Here is a tiny trained network, its code and every weight. The questions are about switching its units off for an input and a class, where a switched-off unit gives its printed mean instead of its output.

import numpy as np


def w(rows, s, z=0):
    codes = np.array(rows[::2]) - 128.0
    scale = np.full(codes.shape[1], s)
    scale[-1] = z or s
    return codes * scale


def f(y):
    return y / 2 * (1 + np.tanh(0.7978845608 * (y + 0.044715 * y**3)))


def log_softmax(a):
    a = a - a.max(-1, keepdims=True)
    return a - np.log(np.exp(a).sum(-1, keepdims=True))


def net(x, mask):
    res = np.array(x, float).reshape(1, 5) / 4 @ E
    y = f(res @ A[0][:, :-1].T + A[0][:, -1])
    res = res + np.where(mask, y, B[0][:, -1]) @ B[0][:, :-1]
    return log_softmax(res[-1] @ U[:, :-1].T + U[:, -1])


A, B = {}, {}
E = w([
[130,124,129,128],'x0',
[187,134,152,17],'x1',
[5,149,205,121],'x2',
[194,254,125,128],'x3',
[164,136,128,132],'x4',
],0.0088)
A[0] = w([
[61,146,186,93,198],'neuron 1',
[122,156,209,137,37],'neuron 2',
[83,88,99,135,3],'neuron 3',
[96,18,107,89,18],'neuron 4',
[80,134,168,104,232],'neuron 5',
[156,89,183,63,61],'neuron 6',
[94,119,26,157,145],'neuron 7',
[112,110,99,54,162],'neuron 8',
[51,156,179,85,118],'neuron 9',
[58,150,93,131,126],'neuron 10',
[148,38,185,163,58],'neuron 11',
[155,108,140,47,166],'neuron 12',
[101,126,111,140,60],'neuron 13',
[88,145,183,121,139],'neuron 14',
[66,124,74,162,84],'neuron 15',
[135,152,141,152,7],'neuron 16',
[138,121,189,22,111],'neuron 17',
[95,71,105,116,12],'neuron 18',
[110,110,118,30,34],'neuron 19',
[145,114,11,244,96],'neuron 20',
[84,140,134,96,186],'neuron 21',
[114,150,119,209,47],'neuron 22',
[80,110,92,143,54],'neuron 23',
[103,162,124,219,142],'neuron 24',
[51,216,19,239,193],'neuron 25',
[153,177,28,186,216],'neuron 26',
[200,53,109,77,207],'neuron 27',
[156,175,184,98,64],'neuron 28',
[205,146,166,14,193],'neuron 29',
[88,217,173,127,135],'neuron 30',
[131,129,137,218,6],'neuron 31',
[53,162,163,136,108],'neuron 32',
[90,97,169,124,69],'neuron 33',
[118,70,125,173,22],'neuron 34',
[115,102,116,35,124],'neuron 35',
[109,45,144,103,46],'neuron 36',
[127,126,137,25,187],'neuron 37',
[198,68,16,101,208],'neuron 38',
],0.011,0.0047)
B[0] = w([
[164,57,207,128,217],'neuron 1',
[217,201,118,14,140],'neuron 2',
[71,178,213,167,139],'neuron 3',
[160,254,198,56,186],'neuron 4',
[128,33,158,172,202],'neuron 5',
[30,196,101,219,158],'neuron 6',
[105,68,179,182,169],'neuron 7',
[92,95,149,137,165],'neuron 8',
[210,59,175,116,201],'neuron 9',
[124,61,171,205,158],'neuron 10',
[89,201,211,120,159],'neuron 11',
[90,90,170,232,190],'neuron 12',
[25,92,231,152,123],'neuron 13',
[157,76,192,181,173],'neuron 14',
[51,92,138,225,158],'neuron 15',
[124,221,111,185,116],'neuron 16',
[50,137,93,211,195],'neuron 17',
[115,229,186,47,144],'neuron 18',
[62,156,180,217,152],'neuron 19',
[122,48,188,173,216],'neuron 20',
[168,83,109,131,169],'neuron 21',
[69,158,154,220,150],'neuron 22',
[81,172,177,191,139],'neuron 23',
[78,136,148,216,185],'neuron 24',
[35,127,163,169,244],'neuron 25',
[104,100,227,115,220],'neuron 26',
[124,63,200,165,229],'neuron 27',
[22,146,169,140,156],'neuron 28',
[54,96,187,229,250],'neuron 29',
[124,100,253,119,192],'neuron 30',
[67,213,148,187,141],'neuron 31',
[150,65,176,191,186],'neuron 32',
[128,125,218,115,154],'neuron 33',
[61,159,199,169,146],'neuron 34',
[33,110,162,200,171],'neuron 35',
[124,231,207,38,166],'neuron 36',
[40,114,148,202,201],'neuron 37',
[135,78,253,146,254],'neuron 38',
],0.0063,0.0088)
U = w([
[33,109,116,176,110],'0',
[106,62,148,137,230],'1',
[159,57,175,132,130],'2',
[87,67,134,136,252],'3',
[100,157,181,121,215],'4',
[124,79,74,174,70],'5',
[159,148,1,97,3],'6',
[227,168,94,66,3],'7',
],0.0091,0.0048)

Each question gives the input, the list of numbers given to net, and the class t.
The units are the neurons (one row each of A and B). Each row of codes is followed by its name. A weight is (code - 128) times the scale printed after its matrix; where a second scale follows, it is the last column's (A, B and U).
mask holds one flag per neuron, in row order. A switched-off neuron (its flag False) gives its mean, the last column of its row in B, instead of its output. The means were averaged over made-up inputs and are rounded, as every weight is.
A unit's drop is (log p(t) with every unit on - log p(t) with that unit switched off) / (log p(t) with every unit on - log p(t) with every unit switched off).
The circuit of an input: a set's keep is (log p(t) with only the set's units on - log p(t) with every unit switched off) / (log p(t) with every unit on - log p(t) with every unit switched off). Starting from the 12 units with the biggest drops (on a tie, the unit counted first), units are removed one at a time, each time the one whose removal leaves the highest keep (on an exact tie, the one counted first), for as long as the keep stays at least 0.8.
circuit, biggest first: the units of the circuit, biggest drop first
most important unit: the unit with the biggest drop
top k neurons: the k neurons with the biggest drops, biggest first
drop of u: that unit's drop, to one decimal
input [3,-6,8,1,-8], class 1: circuit, biggest first : neuron 9; neuron 1
input [-3,-3,-5,-7,6], class 4: circuit, biggest first : neuron 4; neuron 11; neuron 36
input [4,-7,8,0,1], class 2: circuit, biggest first : neuron 9; neuron 1
input [-4,8,6,-6,-7], class 0: circuit, biggest first : neuron 17
input [6,7,5,-3,5], class 0: circuit, biggest first : neuron 17; neuron 6
input [2,-4,2,-7,-1], class 4: circuit, biggest first : neuron 4; neuron 36; neuron 18
input [1,1,7,-6,3], class 2: circuit, biggest first : neuron 9; neuron 1; neuron 25
input [2,2,5,-2,-4], class 2: circuit, biggest first : neuron 9; neuron 1; neuron 25
input [-2,6,4,5,2], class 0: top 2 neurons : neuron 17; neuron 29
input [1,-5,5,-7,-2], class 4: top 3 neurons : neuron 4; neuron 36; neuron 18
input [0,-6,8,3,1], class 2: drop of neuron 24 : -0.1
input [7,0,0,-8,-6], class 4: drop of neuron 4 : 0.2
input [7,7,-4,-4,-2], class 0: drop of neuron 35 : 0.1
input [-8,-5,8,-1,-6], class 2: most important unit : neuron 9
